Below is a small trained network, with its code and all its weights. Each question gives an input and a target symbol and asks what happens when units are switched off, that is, made to give their printed mean instead of their output.

import numpy as np


def w(rows, s, z=0):
    codes = np.array(rows[::2]) - 128.0
    scale = np.full(codes.shape[1], s)
    scale[-1] = z or s
    return codes * scale


def norm(h):
    return h / np.sqrt((h * h).mean(-1, keepdims=True) + 1e-5)


def softmax(a):
    e = np.exp(a - a.max(-1, keepdims=True))
    return e / e.sum(-1, keepdims=True)


def log_softmax(a):
    a = a - a.max(-1, keepdims=True)
    return a - np.log(np.exp(a).sum(-1, keepdims=True))


def net(x, mask):
    ids = ['αβγθλμπσψω'.index(c) for c in x.split()]
    T = len(ids)
    res = E[ids] + P[:T]
    u = 0
    for l in range(3):
        r = norm(res)
        for j in range(2):
            rows = slice(4 * j, 4 * j + 4)
            q, k, v = (r @ M[l][rows].T for M in (Q, K, V))
            z = softmax(np.where(np.tri(T) > 0, q @ k.T / 4**0.5, -1e9)) @ v
            o = O[l][rows]
            res = res + np.where(mask[u + j], z, o[:, -1]) @ o[:, :-1]
        u += 2
    return log_softmax(norm(res)[-1] @ U[:, :-1].T + U[:, -1])


Q, K, V, O = {}, {}, {}, {}
E = w([
[82,159,117,69,160,141,147],'α',
[89,197,142,65,121,183,164],'β',
[107,236,210,88,112,140,118],'γ',
[86,115,117,177,144,73,137],'θ',
[103,103,90,83,203,37,154],'λ',
[184,155,155,88,163,75,131],'μ',
[111,105,63,89,79,167,124],'π',
[103,4,82,94,116,98,195],'σ',
[120,87,178,144,140,187,161],'ψ',
[90,117,116,132,187,163,46],'ω',
],0.018)
P = w([
[11,98,102,10,56,174,168],'0',
[202,148,151,167,129,143,86],'1',
[32,63,147,72,80,96,140],'2',
[153,123,107,178,157,143,151],'3',
[92,49,120,33,158,101,158],'4',
[173,164,143,204,167,146,145],'5',
],0.011)
Q[0] = w([
[120,137,73,201,207,234,140],'L0H0',
[74,149,84,132,65,117,158],'L0H0',
[68,103,157,100,122,133,99],'L0H0',
[117,150,163,119,182,83,192],'L0H0',
[181,113,50,122,204,137,124],'L0H1',
[153,89,101,152,123,184,168],'L0H1',
[81,58,143,105,57,79,72],'L0H1',
[242,147,83,250,63,182,94],'L0H1',
],0.022)
K[0] = w([
[111,213,96,207,179,200,158],'L0H0',
[110,136,71,103,83,128,142],'L0H0',
[101,132,103,122,78,88,92],'L0H0',
[114,133,158,142,171,49,212],'L0H0',
[153,101,128,84,165,67,183],'L0H1',
[139,120,43,128,105,115,154],'L0H1',
[123,19,126,158,120,176,68],'L0H1',
[222,174,94,98,5,115,114],'L0H1',
],0.022)
V[0] = w([
[197,142,129,106,39,57,226],'L0H0',
[104,55,221,166,159,135,162],'L0H0',
[170,51,75,137,75,124,59],'L0H0',
[132,98,150,43,115,92,88],'L0H0',
[61,115,120,131,163,179,26],'L0H1',
[100,136,105,99,194,165,2],'L0H1',
[167,44,194,143,175,210,159],'L0H1',
[173,189,131,135,58,115,204],'L0H1',
],0.019)
O[0] = w([
[164,70,121,170,182,200,83,60],'L0H0',
[206,168,204,137,101,114,140,254],'L0H0',
[186,146,55,147,60,187,114,39],'L0H0',
[151,134,128,44,149,173,114,146],'L0H0',
[24,116,164,101,163,112,146,193],'L0H1',
[17,137,142,109,187,65,148,155],'L0H1',
[139,117,52,139,138,135,252,147],'L0H1',
[162,175,92,154,88,200,89,19],'L0H1',
],0.016,0.0075)
Q[1] = w([
[132,85,69,153,107,35,55],'L1H0',
[102,158,102,184,182,82,58],'L1H0',
[99,31,196,110,112,169,111],'L1H0',
[125,45,127,119,87,196,98],'L1H0',
[121,115,80,154,129,124,15],'L1H1',
[104,218,107,23,43,134,94],'L1H1',
[80,6,105,36,47,178,120],'L1H1',
[108,241,20,143,174,63,96],'L1H1',
],0.018)
K[1] = w([
[162,88,83,54,109,31,83],'L1H0',
[134,165,103,70,173,81,85],'L1H0',
[131,65,92,145,114,194,122],'L1H0',
[134,58,165,74,64,187,146],'L1H0',
[94,200,58,133,124,192,76],'L1H1',
[151,188,129,8,77,50,101],'L1H1',
[103,10,55,47,60,136,131],'L1H1',
[61,249,158,122,90,127,142],'L1H1',
],0.018)
V[1] = w([
[177,98,87,67,157,87,116],'L1H0',
[165,172,72,151,225,89,68],'L1H0',
[128,148,71,125,70,89,111],'L1H0',
[49,116,76,97,5,141,105],'L1H0',
[110,96,146,149,63,195,186],'L1H1',
[156,140,49,157,132,72,87],'L1H1',
[109,166,113,53,49,180,69],'L1H1',
[145,222,91,66,202,161,183],'L1H1',
],0.022)
O[1] = w([
[117,95,141,85,142,101,67,151],'L1H0',
[130,106,234,151,115,171,21,37],'L1H0',
[106,152,135,115,61,94,147,25],'L1H0',
[139,244,104,66,80,60,201,16],'L1H0',
[51,71,147,92,115,130,175,119],'L1H1',
[97,167,105,88,147,87,46,2],'L1H1',
[103,205,248,100,99,151,130,8],'L1H1',
[182,187,97,59,165,211,199,105],'L1H1',
],0.016,0.0069)
Q[2] = w([
[74,196,153,121,125,104,135],'L2H0',
[118,170,135,241,163,188,188],'L2H0',
[48,175,60,161,161,185,55],'L2H0',
[148,112,172,116,167,130,54],'L2H0',
[155,127,132,186,227,141,178],'L2H1',
[97,121,188,123,114,214,157],'L2H1',
[98,189,4,111,173,130,85],'L2H1',
[202,126,220,15,160,110,123],'L2H1',
],0.016)
K[2] = w([
[65,182,160,128,124,127,154],'L2H0',
[129,211,80,237,138,199,166],'L2H0',
[59,188,146,137,126,222,27],'L2H0',
[126,95,209,163,156,132,125],'L2H0',
[161,109,158,150,253,125,149],'L2H1',
[57,40,149,101,134,191,176],'L2H1',
[91,181,44,109,146,194,75],'L2H1',
[215,69,138,20,122,130,170],'L2H1',
],0.015)
V[2] = w([
[121,36,152,108,120,106,74],'L2H0',
[65,100,190,35,100,180,224],'L2H0',
[119,110,108,93,85,213,78],'L2H0',
[119,97,70,160,52,133,154],'L2H0',
[175,121,182,152,157,153,78],'L2H1',
[100,249,184,147,149,120,84],'L2H1',
[167,166,135,155,62,180,147],'L2H1',
[200,81,123,151,165,199,140],'L2H1',
],0.018)
O[2] = w([
[182,149,100,156,176,112,189,162],'L2H0',
[151,63,84,248,96,78,45,254],'L2H0',
[89,93,44,128,138,107,154,79],'L2H0',
[108,59,186,98,179,132,137,80],'L2H0',
[98,116,56,166,121,66,156,145],'L2H1',
[139,81,94,70,184,139,227,85],'L2H1',
[138,94,153,144,196,74,108,57],'L2H1',
[108,181,132,159,106,33,132,140],'L2H1',
],0.014,0.0097)
U = w([
[49,110,77,92,87,204,75,150],'α',
[118,186,174,190,80,252,121,153],'β',
[80,198,115,235,182,196,169,2],'γ',
[211,106,255,171,131,106,205,57],'θ',
[203,210,63,100,187,76,122,100],'λ',
[183,70,189,87,219,168,52,124],'μ',
[145,152,151,33,45,110,144,248],'π',
[132,85,84,142,28,67,42,192],'σ',
[172,42,56,116,94,176,227,157],'ψ',
[14,99,134,75,184,54,148,78],'ω',
],0.0078,0.0033)

Each question gives the input, a string of symbols that net reads in full, and the target symbol t.
The units are the heads (4 rows each of Q, K, V and O). Each row of codes is followed by its name. A weight is (code - 128) times the scale printed after its matrix; where a second scale follows, it is the last column's (O and U).
mask holds one flag per head, layer by layer. A switched-off head (its flag False) gives its mean, the last column of its rows in O, instead of its output. The means were averaged over made-up inputs and are rounded, as every weight is.
A unit's drop is (log p(t) with every unit on - log p(t) with that unit switched off) / (log p(t) with every unit on - log p(t) with every unit switched off).
The circuit of an input: a set's keep is (log p(t) with only the set's units on - log p(t) with every unit switched off) / (log p(t) with every unit on - log p(t) with every unit switched off). Starting from all 6 units, units are removed one at a time, each time the one whose removal leaves the highest keep (on an exact tie, the one counted first), for as long as the keep stays at least 0.8.
circuit, biggest first: the units of the circuit, biggest drop first
unit that matters most: the unit with the biggest drop
which heads matter: for each layer, one digit per head in row order, 1 if its drop is at least 0.15 and else 0, layers parted by /
drop when u is switched off: that unit's drop, to one decimal
input λ ω λ θ θ, target λ: unit that matters most	L2H0
input θ σ β, target σ: circuit, biggest first	[L1H1 L2H0 L0H1]
input λ μ β, target μ: circuit, biggest first	[L1H0 L0H0]
input γ ψ θ λ α, target λ: circuit, biggest first	[L0H1 L1H1 L2H0]
input α γ λ, target λ: which heads matter	10 / 01 / 11
input θ θ ψ γ, target β: which heads matter	01 / 00 / 00
input λ λ β, target λ: which heads matter	00 / 00 / 00
input ψ θ β, target ψ: which heads matter	11 / 01 / 00
input ψ θ π θ θ, target π: circuit, biggest first	[L0H1 L0H0 L1H0]
input ψ θ π μ, target λ: circuit, biggest first	[L2H1 L2H0 L1H1]
input α ψ α σ β, target σ: which heads matter	01 / 00 / 11
input λ θ λ, target λ: which heads matter	11 / 01 / 11
input θ β θ α θ, target θ: which heads matter	10 / 01 / 10
input π α σ, target σ: which heads matter	10 / 01 / 01
input λ θ β, target λ: unit that matters most	L0H1
input ψ θ ψ π, target α: circuit, biggest first	[L0H0 L1H1]
input σ ψ α, target ψ: which heads matter	11 / 00 / 00
input λ μ ψ ψ ψ θ, target σ: which heads matter	11 / 01 / 00
input σ ω λ ψ α α, target ω: which heads matter	11 / 00 / 00
input θ μ α λ ω, target ω: circuit, biggest first	[L0H1]
input λ ψ μ π θ, target π: circuit, biggest first	[L1H0 L0H0]
input α σ γ λ, target μ: which heads matter	01 / 10 / 00
input ψ σ ψ ψ μ, target ψ: which heads matter	01 / 00 / 00
input λ α μ, target μ: which heads matter	10 / 10 / 00
input π α λ γ λ, target π: circuit, biggest first	[L0H0 L1H0]
input γ π μ, target π: which heads matter	10 / 11 / 00
input ψ θ θ θ σ, target σ: unit that matters most	L2H1
input θ λ σ θ γ, target σ: circuit, biggest first	[L0H0 L2H1]
input γ θ ω θ σ, target ω: drop when L0H1 is switched off	3.1
